cols: N R P E J T H V S A
visu: [135 150 182 136  99 131 173  85 115 102]
vaz: [138 150  99 173 131 136 182 103 118  92]
fezu: [135 114 122 113 147 119 176  85 115  95]
kes: [173 136 150 131 138  99 176  97  80  51]
down: [135 138] -> N
down: [136 173 113] -> E
down: [131 136] -> T
down: [173 113 131] -> E
at: [150  99 173 131 136 182] -> vaz, 1
[138 150  99 173 131 136] -> vaz
down: [ 99 131 147] -> J

cols: G B Q Z U
dasez: [200 188 171 154 135]
Tas: [142 167 179 178 182]
Lar: [142 167 184 178 182]
Gak: [167 142 154 185 171]
down: [154 178 178] -> Z
at: [167 184] -> Lar, 1
[188 171 154] -> dasez
down: [167 142] -> B
[142 167 179 178 182] -> Tas
down: [179 184 154] -> Q
at: [179 178 182] -> Tas, 2

cols: muv pez tego nir zov nubid fezod sopo Leba Kovag
gela: [195 112 170  57 101  86 206 180  82 141]
Pem: [148 132 123 100 127 107 144 137 108 121]
gabus: [155 136 126 101 127 104 148 136 113 119]
kekep: [148 132 123 100 127 107 144  71 178  92]
Lume: [127 104 148 137 113 119 144 137 107 126]
[206 180  82 141] -> gela
down: [127 113] -> zov
at: [ 57 101] -> gela, 3
at: [127 104 148 136 113 119] -> gabus, 4
[148 132 123 100 127 107 144 137 108 121] -> Pem
[155 136 126 101 127] -> gabus

cols: K Y W L
sibe: [ 99 127 117 126]
pime: [129 136  67 146]
sisu: [112 125 132 119]
vuf: [146  67 146 136]
bemid: [140 128  91 135]
rifaz: [126 125  92 124]
bika: [130 130 138 134]
gik: [109 126 185 109]
ropiv: [127 128 151 132]
Gagop: [126 109 114 139]
[109 126] -> gik
at: [136  67 146] -> pime, 1
down: [136 135 124 134] -> L
at: [125 132] -> sisu, 1
at: [146  67] -> vuf, 0
at: [125 132 119] -> sisu, 1

cols: D F C X M
Zosol: [112 176  80  83 161]
vipa: [ 77 129 173  76 135]
fefi: [ 65 153  64  73 188]
fozag: [ 77 129 187 106 126]
ket: [191  67 139  64 157]
Faron: [ 97  59 129  76  76]
Keb: [ 95 180 107 172  84]
bav: [137  67  90 183 184]
fuvab: [ 59  97 143 186  92]
at: [ 77 129 173] -> vipa, 0
at: [139  64 157] -> ket, 2
at: [59 97] -> fuvab, 0
[191  67 139  64] -> ket

cols: gepok kab sar kazap Popa rufe dozav Feka
Lalok: [109 132 116 125 151 121 139 133]
Vomi: [161 160 136 119 111 174  78 184]
ropun: [ 91 122 127 136 161 132 104 163]
tusiz: [124  63 181 181  81  97 167  97]
bamin: [118 112 163 138 114  89 154 106]
zil: [143  86 104 154 125 162 132 117]
Salo: [143 128  79 125 137 161 134 112]
nubaf: [132 122 100 117 142 138 148 119]
at: [ 86 104 154 125 162 132 117] -> zil, 1
down: [167 154 132] -> dozav

cols: kaguk dup timo per
Lifi: [102 100 113 139]
Rif: [111 100 120 170]
nuta: [145 117 102 103]
pidu: [161 110 150 168]
Sapu: [169  73 100 204]
dep: [120 124 160 134]
zotos: [121 130 120 151]
gasop: [141 170  70 146]
tipos: [112  90  83 160]
Bov: [148 144 121 147]
nameg: [161 110 101 146]
sapoz: [148 144 101 147]
down: [120 102 150 100 160 120  70  83 121 101] -> timo
[161 110 150 168] -> pidu

cols: lov Nava Sadip gudiz vuk teve Guda Pida
Kez: [148 125 132 120 138 116 124 110]
Kef: [181 146 139 108 139 125  89 111]
nive: [194 150 154  99 156 118  84  98]
kug: [127 135 129 128 122 122 110 113]
kalof: [127 135 129 128 122 131 122 131]
down: [138 139 156] -> vuk
down: [146 150 135 135] -> Nava
down: [122 131] -> teve
at: [181 146 139] -> Kef, 0

cols: Fem bafaf pode logi sez Gotug kena bivim
Sas: [132 129 132 128 132 132 127 127]
zevo: [130 132 123 125 126 110 119 152]
lepo: [135 131 129 130 130 132 124 126]
fomi: [133 131 129 132 131 127 119 124]
buv: [133 131 129 132 131  66  96  88]
at: [130 132 124] -> lepo, 4
at: [135 131 129 130 130 132 124] -> lepo, 0
down: [128 125 130] -> logi

cols: pumi dule tevi nibas mepi Loda
Duv: [112 129 185 136 120 126]
Nunen: [129  79 135  77 112 129]
kose: [124 104  83 112 132 129]
Sazar: [ 97  77  79 112 135 135]
at: [129 185 136 120] -> Duv, 1
down: [129 129] -> Loda
at: [104  83 112 132 129] -> kose, 1
at: [ 77  79 112 135] -> Sazar, 1
at: [136 120 126] -> Duv, 3

cols: rizog Ruron kimo kapa tud nadek kozo vol bire
Sor: [163 172 178 152 155 167 156 167 179]
mifen: [160 162 166 171 162 169 172 157 156]
Geri: [163 172 178 152 155 167 156 167 158]
dubu: [165 155 157 161 187 172 154 170 157]
Peri: [169 155 168 167 180 169 152 195 175]
[163 172 178 152 155 167 156 167 179] -> Sor
at: [166 171 162] -> mifen, 2

cols: fulop suk bidi lifak taz big dazok fupa Tumup gur
zovu: [ 77 124 115 127 191 118 131 133 128 130]
bafov: [ 77 124 115 127 191 118 132 123 141 129]
keda: [ 77 115 127 191 124 118 132 123 141 130]
[ 77 124 115 127 191 118 131 133 128 130] -> zovu
down: [128 141] -> Tumup
[ 77 124 115 127 191 118 132 123 141 129] -> bafov
down: [131 132] -> dazok

cols: Tunu rufak mase peb
zuvi: [ 86 108  84 126]
betos: [191 155 146 120]
Loz: [191 155 146 144]
fol: [191 155  84 107]
[ 86 108  84] -> zuvi
[191 155 146 120] -> betos

cols: rup nal med kapo Makan
tevo: [150 115 142 115 120]
Lupi: [142 131 161 102  90]
Fos: [134 126 142 128 120]
Fef: [118 131 161 120 128]
nalir: [158 147 135 102  80]
fug: [102 126 129 167 120]
Vov: [142 115 129 115 150]
kamo: [118 121 142 141 140]
nemud: [126 105 135 128 150]
Zeme: [102 147 167 193 100]
baso: [102 115 110 167 170]
Roku: [110 142 148 167 110]
[128 120] -> Fos
at: [161 120 128] -> Fef, 2

cols: deta zalek vesa Femap bisa
tozog: [160 199 194 116 138]
Val: [182 197 163 108 135]
Ginap: [106 100 106 119 140]
rof: [138 156 183 145 135]
down: [163 106] -> vesa
at: [197 163] -> Val, 1
down: [140 135] -> bisa

cols: rek rike Zav fato vura Tesin Fakig
Pizam: [ 81  71 210 152 199 177 160]
Maz: [118 102 196 189 128 136 105]
rak: [ 80  92 189 136 196 128 180]
Ror: [ 80  92 189 136 196 151 180]
down: [177 136 128] -> Tesin
[189 136 196 128] -> rak
[ 80  92 189 136 196 128 180] -> rak
at: [ 81  71 210 152] -> Pizam, 0

